Below are the code and all the weights of a small trained network. Each question names an input and a class and asks about switching units off, where a switched-off unit gives its printed mean instead of its output.

import numpy as np


def w(rows, s, z=0):
    codes = np.array(rows[::2]) - 128.0
    scale = np.full(codes.shape[1], s)
    scale[-1] = z or s
    return codes * scale


def norm(h):
    return h / np.sqrt((h * h).mean(-1, keepdims=True) + 1e-5)


def f(y):
    return y / 2 * (1 + np.tanh(0.7978845608 * (y + 0.044715 * y**3)))


def log_softmax(a):
    a = a - a.max(-1, keepdims=True)
    return a - np.log(np.exp(a).sum(-1, keepdims=True))


def net(x, mask):
    res = np.array(x, float).reshape(1, 4) / 4 @ E
    u = 0
    for l in range(4):
        y = f(norm(res) @ A[l][:, :-1].T + A[l][:, -1])
        res = res + np.where(mask[u : u + 10], y, B[l][:, -1]) @ B[l][:, :-1]
        u += 10
    return log_softmax(norm(res)[-1] @ U[:, :-1].T + U[:, -1])


A, B = {}, {}
E = w([
[150,179,194,98,218,4],'x0',
[160,133,147,24,144,134],'x1',
[200,166,52,141,116,41],'x2',
[100,125,125,44,71,47],'x3',
],0.0022)
A[0] = w([
[121,132,84,83,82,103,69],'L0N0',
[168,142,31,134,88,146,3],'L0N1',
[113,132,156,39,94,113,73],'L0N2',
[113,97,77,117,60,135,10],'L0N3',
[98,103,107,140,2,135,8],'L0N4',
[145,123,123,225,106,123,93],'L0N5',
[131,141,91,158,127,84,69],'L0N6',
[144,174,149,85,154,77,151],'L0N7',
[158,77,119,79,122,174,23],'L0N8',
[48,106,203,123,165,114,43],'L0N9',
],0.005,0.0013)
B[0] = w([
[163,105,147,104,75,119,159],'L0N0',
[194,131,162,102,153,97,185],'L0N1',
[186,168,145,147,168,126,220],'L0N2',
[155,86,168,108,152,141,163],'L0N3',
[181,54,121,86,207,124,227],'L0N4',
[170,155,55,221,197,102,191],'L0N5',
[115,152,81,161,68,138,135],'L0N6',
[78,4,158,101,144,65,252],'L0N7',
[102,187,175,115,116,183,141],'L0N8',
[243,119,154,98,157,104,235],'L0N9',
],0.0037,0.0013)
A[1] = w([
[89,117,111,167,129,154,47],'L1N0',
[147,115,158,93,112,77,141],'L1N1',
[181,108,137,130,177,170,110],'L1N2',
[133,99,117,136,147,121,31],'L1N3',
[108,99,146,82,102,131,99],'L1N4',
[1,134,142,114,140,87,120],'L1N5',
[66,83,137,126,133,112,155],'L1N6',
[141,174,94,114,142,145,2],'L1N7',
[130,127,160,163,165,80,81],'L1N8',
[90,175,179,115,112,141,125],'L1N9',
],0.0073,0.0016)
B[1] = w([
[162,8,116,167,147,63,129],'L1N0',
[233,34,203,111,121,43,253],'L1N1',
[20,143,209,156,95,95,226],'L1N2',
[122,109,139,137,169,172,122],'L1N3',
[226,204,136,147,179,160,182],'L1N4',
[251,164,248,192,115,178,165],'L1N5',
[159,152,213,161,184,122,167],'L1N6',
[132,157,135,170,93,98,95],'L1N7',
[127,213,181,82,189,184,206],'L1N8',
[158,95,77,36,102,136,134],'L1N9',
],0.003,0.0023)
A[2] = w([
[113,157,151,94,83,137,39],'L2N0',
[150,132,224,66,158,178,128],'L2N1',
[132,114,136,178,126,20,118],'L2N2',
[122,111,80,159,64,215,86],'L2N3',
[60,126,147,35,73,214,17],'L2N4',
[158,142,142,42,115,99,5],'L2N5',
[99,139,154,114,135,92,142],'L2N6',
[112,231,128,66,173,14,42],'L2N7',
[135,113,130,101,125,167,55],'L2N8',
[1,61,109,142,116,154,67],'L2N9',
],0.0049,0.0018)
B[2] = w([
[153,141,142,133,149,154,108],'L2N0',
[98,158,58,110,155,123,252],'L2N1',
[113,149,106,129,54,200,176],'L2N2',
[149,149,219,116,126,63,158],'L2N3',
[130,179,3,142,77,189,153],'L2N4',
[157,105,140,167,164,104,152],'L2N5',
[90,113,127,131,99,120,143],'L2N6',
[95,75,160,98,60,157,175],'L2N7',
[108,155,131,122,108,139,122],'L2N8',
[151,49,175,128,127,168,145],'L2N9',
],0.0047,0.0033)
A[3] = w([
[205,72,79,54,135,66,4],'L3N0',
[151,152,39,70,151,205,30],'L3N1',
[183,95,166,1,159,60,2],'L3N2',
[154,120,222,170,136,108,246],'L3N3',
[180,158,141,173,115,96,180],'L3N4',
[126,164,156,167,137,151,179],'L3N5',
[66,154,134,118,132,133,141],'L3N6',
[110,185,44,105,129,108,75],'L3N7',
[146,105,67,120,46,102,154],'L3N8',
[101,122,113,51,22,185,96],'L3N9',
],0.0059,0.0012)
B[3] = w([
[180,95,209,45,200,107,191],'L3N0',
[177,124,91,77,2,185,156],'L3N1',
[252,88,105,132,199,93,254],'L3N2',
[122,76,127,71,69,140,207],'L3N3',
[144,190,121,90,79,102,154],'L3N4',
[173,126,104,77,119,105,145],'L3N5',
[132,147,150,83,163,83,131],'L3N6',
[144,94,135,155,182,166,134],'L3N7',
[113,107,195,94,211,118,150],'L3N8',
[111,148,44,72,203,82,152],'L3N9',
],0.005,0.0048)
U = w([
[191,83,174,52,190,68,201],'0',
[105,151,101,117,148,112,42],'1',
[9,182,184,133,197,108,104],'2',
[130,194,34,251,128,102,152],'3',
[72,13,167,198,93,185,149],'4',
[110,171,156,109,8,80,100],'5',
[108,156,21,48,93,216,152],'6',
[85,140,86,125,145,92,1],'7',
],0.012,0.0059)

Each question gives the input, the list of numbers given to net, and the class t.
The units are the neurons (one row each of A and B). Each row of codes is followed by its name. A weight is (code - 128) times the scale printed after its matrix; where a second scale follows, it is the last column's (A, B and U).
mask holds one flag per neuron, layer by layer. A switched-off neuron (its flag False) gives its mean, the last column of its row in B, instead of its output. The means were averaged over made-up inputs and are rounded, as every weight is.
A unit's drop is (log p(t) with every unit on - log p(t) with that unit switched off) / (log p(t) with every unit on - log p(t) with every unit switched off).
The circuit of an input: a set's keep is (log p(t) with only the set's units on - log p(t) with every unit switched off) / (log p(t) with every unit on - log p(t) with every unit switched off). Starting from the 12 units with the biggest drops (on a tie, the unit counted first), units are removed one at a time, each time the one whose removal leaves the highest keep (on an exact tie, the one counted first), for as long as the keep stays at least 0.8.
circuit, biggest first: the units of the circuit, biggest drop first
most important unit: the unit with the biggest drop
top k neurons: the k neurons with the biggest drops, biggest first
top k neurons in layer l: the k neurons of layer l with the biggest drops, biggest first
drop when u is switched off: that unit's drop, to one decimal
input [-3,-7,0,-4], class 3: most important unit : L0N5
input [4,-3,6,-3], class 3: top 3 neurons : (L3N0, L0N5, L0N6)
input [5,-6,-2,-2], class 2: circuit, biggest first : (L3N2, L1N1, L3N0)
input [-4,2,-6,-5], class 6: circuit, biggest first : (L2N4, L1N1)
input [-7,3,3,-4], class 5: top 2 neurons : (L2N3, L0N7)
input [-4,7,-4,6], class 6: top 3 neurons : (L2N4, L0N8, L3N1)
input [3,-4,-7,-6], class 4: top 2 neurons in layer 2 : (L2N9, L2N1)
input [5,-4,-5,-2], class 2: top 3 neurons in layer 3 : (L3N2, L3N0, L3N1)
input [-7,0,-2,-1], class 4: top 2 neurons : (L2N9, L1N0)
input [-6,-2,-2,4], class 6: top 3 neurons : (L2N4, L1N1, L0N7)
input [2,-7,3,3], class 3: top 2 neurons : (L3N0, L0N6)
input [8,-5,7,-4], class 5: top 2 neurons : (L2N1, L2N7)
input [-2,-1,-1,1], class 4: top 3 neurons in layer 2 : (L2N9, L2N2, L2N7)
input [4,2,6,-8], class 3: top neuron in layer 2 : (L2N3)
input [-4,7,4,-7], class 5: top 4 neurons in layer 2 : (L2N3, L2N1, L2N2, L2N7)
input [-7,5,6,-5], class 5: top 2 neurons in layer 3 : (L3N2, L3N0)
input [7,-6,1,-3], class 5: top 2 neurons : (L3N2, L2N1)
input [4,8,-5,-7], class 6: top 2 neurons in layer 3 : (L3N1, L3N0)
input [-3,3,-1,-3], class 6: drop when L2N4 is switched off : 0.3
input [-2,-3,6,-2], class 3: drop when L3N7 is switched off : 0.0
input [4,-4,-8,-3], class 2: drop when L3N2 is switched off : 0.3
input [2,-4,8,-2], class 3: top neuron in layer 0 : (L0N5)
input [1,-7,5,3], class 3: top 2 neurons in layer 3 : (L3N0, L3N3)
